Below is a small trained network, with its code and all its weights. Each question gives an input and a class and asks what happens when units are switched off, that is, made to give their printed mean instead of their output.

import numpy as np


def w(rows, s, z=0):
    codes = np.array(rows[::2]) - 128.0
    scale = np.full(codes.shape[1], s)
    scale[-1] = z or s
    return codes * scale


def f(y):
    return np.maximum(y, 0)


def log_softmax(a):
    a = a - a.max(-1, keepdims=True)
    return a - np.log(np.exp(a).sum(-1, keepdims=True))


def net(x, mask):
    res = np.array(x, float).reshape(1, 4) / 4 @ E
    y = f(res @ A[0][:, :-1].T + A[0][:, -1])
    res = res + np.where(mask, y, B[0][:, -1]) @ B[0][:, :-1]
    return log_softmax(res[-1] @ U[:, :-1].T + U[:, -1])


A, B = {}, {}
E = w([
[224,110,164],'x0',
[128,128,127],'x1',
[148,67,7],'x2',
[153,254,75],'x3',
],0.017)
A[0] = w([
[159,36,84,92],'neuron 0',
[14,151,125,175],'neuron 1',
[88,135,83,81],'neuron 2',
[142,201,100,182],'neuron 3',
[97,143,89,70],'neuron 4',
[104,88,136,118],'neuron 5',
[105,24,234,147],'neuron 6',
[87,143,47,78],'neuron 7',
[110,124,155,175],'neuron 8',
[53,123,85,147],'neuron 9',
[111,102,128,88],'neuron 10',
[174,56,163,167],'neuron 11',
[63,123,89,151],'neuron 12',
[69,54,146,139],'neuron 13',
[149,230,150,112],'neuron 14',
[79,5,171,254],'neuron 15',
[47,173,197,173],'neuron 16',
[148,183,74,127],'neuron 17',
[96,41,145,169],'neuron 18',
[93,90,148,114],'neuron 19',
[103,142,110,119],'neuron 20',
[101,74,145,161],'neuron 21',
[111,101,127,83],'neuron 22',
[160,151,185,167],'neuron 23',
[118,135,108,65],'neuron 24',
[146,198,127,121],'neuron 25',
[134,162,208,146],'neuron 26',
[142,112,89,39],'neuron 27',
[106,117,103,162],'neuron 28',
[78,125,102,149],'neuron 29',
[40,124,81,130],'neuron 30',
],0.016,0.0081)
B[0] = w([
[111,104,95,192],'neuron 0',
[180,22,18,208],'neuron 1',
[100,150,116,156],'neuron 2',
[138,182,127,194],'neuron 3',
[120,166,121,150],'neuron 4',
[100,144,143,160],'neuron 5',
[141,60,141,237],'neuron 6',
[121,186,104,175],'neuron 7',
[133,90,142,160],'neuron 8',
[101,173,161,181],'neuron 9',
[87,140,124,144],'neuron 10',
[134,64,113,189],'neuron 11',
[104,202,147,176],'neuron 12',
[94,137,156,198],'neuron 13',
[136,183,156,204],'neuron 14',
[54,99,154,252],'neuron 15',
[159,39,5,220],'neuron 16',
[160,138,115,181],'neuron 17',
[69,113,155,203],'neuron 18',
[82,126,146,165],'neuron 19',
[146,174,115,147],'neuron 20',
[77,123,165,179],'neuron 21',
[98,125,123,144],'neuron 22',
[132,121,188,180],'neuron 23',
[128,152,113,134],'neuron 24',
[150,188,153,180],'neuron 25',
[98,159,202,197],'neuron 26',
[156,122,121,146],'neuron 27',
[99,140,129,155],'neuron 28',
[99,164,147,164],'neuron 29',
[125,164,159,186],'neuron 30',
],0.013,0.027)
U = w([
[105,78,103,241],'0',
[66,195,240,178],'1',
[253,149,78,183],'2',
[116,192,143,15],'3',
[126,112,218,1],'4',
],0.017,0.0071)

Each question gives the input, the list of numbers given to net, and the class t.
The units are the neurons (one row each of A and B). Each row of codes is followed by its name. A weight is (code - 128) times the scale printed after its matrix; where a second scale follows, it is the last column's (A, B and U).
mask holds one flag per neuron, in row order. A switched-off neuron (its flag False) gives its mean, the last column of its row in B, instead of its output. The means were averaged over made-up inputs and are rounded, as every weight is.
A unit's drop is (log p(t) with every unit on - log p(t) with that unit switched off) / (log p(t) with every unit on - log p(t) with every unit switched off).
The circuit of an input: a set's keep is (log p(t) with only the set's units on - log p(t) with every unit switched off) / (log p(t) with every unit on - log p(t) with every unit switched off). Starting from the 12 units with the biggest drops (on a tie, the unit counted first), units are removed one at a time, each time the one whose removal leaves the highest keep (on an exact tie, the one counted first), for as long as the keep stays at least 0.8.
units of the circuit, in order: the units of the circuit, biggest drop first
k most important neurons: the k neurons with the biggest drops, biggest first
drop when u is switched off: that unit's drop, to one decimal
input [0,3,2,-2], class 1: units of the circuit, in order : neuron 1
input [0,7,0,5], class 2: units of the circuit, in order : neuron 15; neuron 18
input [-5,3,0,0], class 0: 4 most important neurons : neuron 1; neuron 14; neuron 26; neuron 25
input [-3,5,1,6], class 3: 2 most important neurons : neuron 16; neuron 6
input [3,-1,-2,-5], class 4: 2 most important neurons : neuron 6; neuron 1
input [0,0,1,-5], class 1: 2 most important neurons : neuron 16; neuron 1
input [-8,4,3,0], class 1: 3 most important neurons : neuron 9; neuron 16; neuron 30
input [-3,4,2,3], class 3: 3 most important neurons : neuron 16; neuron 15; neuron 26
input [0,-6,-2,5], class 2: 2 most important neurons : neuron 15; neuron 18
input [2,0,-6,-5], class 4: 2 most important neurons : neuron 1; neuron 26
input [-5,-7,0,2], class 2: 2 most important neurons : neuron 1; neuron 15
input [3,-6,1,6], class 2: 3 most important neurons : neuron 15; neuron 26; neuron 18
input [-8,-6,2,4], class 3: 2 most important neurons : neuron 9; neuron 12
input [-1,-5,-4,-8], class 0: units of the circuit, in order : neuron 16
input [-2,6,2,4], class 3: 2 most important neurons : neuron 16; neuron 15
input [2,7,-2,-4], class 4: drop when neuron 16 is switched off : 0.3
input [-3,7,-3,-5], class 0: drop when neuron 15 is switched off : 0.0
input [5,-4,-5,-7], class 4: drop when neuron 6 is switched off : 1.0
